Here is a tiny trained network, its code and every weight. The questions are about switching its units off for an input and a class, where a switched-off unit gives its printed mean instead of its output.

import numpy as np


def w(rows, s, z=0):
    codes = np.array(rows[::2]) - 128.0
    scale = np.full(codes.shape[1], s)
    scale[-1] = z or s
    return codes * scale


def norm(h):
    return h / np.sqrt((h * h).mean(-1, keepdims=True) + 1e-5)


def f(y):
    return np.maximum(y, 0)


def log_softmax(a):
    a = a - a.max(-1, keepdims=True)
    return a - np.log(np.exp(a).sum(-1, keepdims=True))


def net(x, mask):
    res = np.array(x, float).reshape(1, 4) / 4 @ E
    u = 0
    for l in range(2):
        y = f(norm(res) @ A[l][:, :-1].T + A[l][:, -1])
        res = res + np.where(mask[u : u + 7], y, B[l][:, -1]) @ B[l][:, :-1]
        u += 7
    return log_softmax(norm(res)[-1] @ U[:, :-1].T + U[:, -1])


A, B = {}, {}
E = w([
[148,193,158,50,69,111,107,176,90,163,155],'x0',
[173,162,94,203,84,92,165,190,180,157,122],'x1',
[120,155,97,138,102,135,125,83,84,228,161],'x2',
[167,136,103,218,123,192,205,254,111,190,134],'x3',
],0.0081)
A[0] = w([
[147,205,87,188,105,100,186,103,126,251,161,48],'L0N1',
[128,94,52,214,174,124,123,120,120,192,135,148],'L0N2',
[186,162,133,168,96,160,185,254,73,106,169,121],'L0N3',
[70,132,176,81,173,190,184,117,99,139,102,122],'L0N4',
[93,143,91,177,87,66,90,85,149,139,142,157],'L0N5',
[155,160,100,121,63,70,91,114,220,113,151,2],'L0N6',
[122,165,154,77,69,148,82,120,25,215,192,119],'L0N7',
],0.0073,0.003)
B[0] = w([
[124,118,91,89,155,131,95,100,115,41,181,212],'L0N1',
[74,66,105,65,155,173,98,143,145,151,172,205],'L0N2',
[163,156,173,141,139,173,134,145,216,165,85,255],'L0N3',
[114,105,46,66,97,147,139,106,72,104,132,181],'L0N4',
[167,122,209,128,141,89,159,224,108,185,83,176],'L0N5',
[110,126,70,170,89,1,156,106,112,106,72,170],'L0N6',
[86,87,80,60,182,98,41,48,65,64,221,229],'L0N7',
],0.0089,0.0082)
A[1] = w([
[97,90,119,124,188,213,146,108,146,173,182,36],'L1N1',
[107,97,116,164,134,47,143,140,193,52,90,140],'L1N2',
[106,120,150,134,137,132,85,49,86,17,114,198],'L1N3',
[93,145,154,96,106,105,117,122,129,91,68,203],'L1N4',
[106,122,93,94,130,98,114,109,2,102,191,128],'L1N5',
[97,92,173,60,193,88,62,158,169,80,151,250],'L1N6',
[95,55,107,170,173,186,163,134,82,145,106,184],'L1N7',
],0.0086,0.0014)
B[1] = w([
[151,171,64,195,150,1,67,97,190,134,107,202],'L1N1',
[83,122,92,124,144,128,84,72,81,138,177,197],'L1N2',
[180,135,117,84,85,208,181,77,36,8,175,228],'L1N3',
[118,100,115,128,171,125,116,187,90,177,154,172],'L1N4',
[34,35,113,87,75,188,217,68,18,58,168,227],'L1N5',
[175,162,133,100,96,215,135,123,158,160,191,247],'L1N6',
[128,163,81,122,92,89,55,135,178,179,225,182],'L1N7',
],0.0089,0.012)
U = w([
[183,163,246,118,131,200,188,159,173,139,65,133],'0',
[157,144,86,142,147,128,88,151,215,168,171,165],'1',
[116,95,94,68,127,135,128,91,58,99,196,231],'2',
[112,121,134,147,124,31,139,115,93,132,66,4],'3',
],0.014,0.0018)

Each question gives the input, the list of numbers given to net, and the class t.
The units are the neurons (one row each of A and B). Each row of codes is followed by its name. A weight is (code - 128) times the scale printed after its matrix; where a second scale follows, it is the last column's (A, B and U).
mask holds one flag per neuron, layer by layer. A switched-off neuron (its flag False) gives its mean, the last column of its row in B, instead of its output. The means were averaged over made-up inputs and are rounded, as every weight is.
A unit's drop is (log p(t) with every unit on - log p(t) with that unit switched off) / (log p(t) with every unit on - log p(t) with every unit switched off).
The circuit of an input: a set's keep is (log p(t) with only the set's units on - log p(t) with every unit switched off) / (log p(t) with every unit on - log p(t) with every unit switched off). Starting from the 12 units with the biggest drops (on a tie, the unit counted first), units are removed one at a time, each time the one whose removal leaves the highest keep (on an exact tie, the one counted first), for as long as the keep stays at least 0.8.
circuit, biggest first: the units of the circuit, biggest drop first
unit that matters most: the unit with the biggest drop
top k neurons: the k neurons with the biggest drops, biggest first
k most important neurons of layer l: the k neurons of layer l with the biggest drops, biggest first
drop of u: that unit's drop, to one decimal
input [0,3,1,-6], class 3: circuit, biggest first	L0N7, L0N5, L0N6, L1N3
input [5,7,-1,-2], class 3: circuit, biggest first	L0N6, L1N3, L1N6
input [-8,6,4,0], class 1: unit that matters most	L0N7
input [-6,5,3,-7], class 3: 3 most important neurons of layer 0	L0N7, L0N5, L0N1
input [3,3,-7,1], class 0: top 4 neurons	L0N3, L0N7, L1N1, L1N7
input [-2,8,-6,1], class 1: top 3 neurons	L1N2, L1N5, L1N3
input [-2,-4,2,5], class 1: 2 most important neurons of layer 1	L1N1, L1N3
input [-8,-5,4,6], class 1: top 2 neurons	L0N7, L1N1
input [0,-6,-8,7], class 1: 3 most important neurons of layer 1	L1N7, L1N3, L1N5
input [1,-5,-5,7], class 0: top 2 neurons	L0N3, L0N7
input [3,7,-8,1], class 1: 2 most important neurons of layer 0	L0N6, L0N5
input [-1,6,-4,-4], class 3: drop of L0N5	0.1
input [-4,8,3,-8], class 3: drop of L0N7	0.3
input [5,7,-6,3], class 0: drop of L1N1	0.1
input [-4,3,-1,6], class 1: drop of L0N3	0.0
input [-7,-7,1,7], class 1: top neuron	L0N7
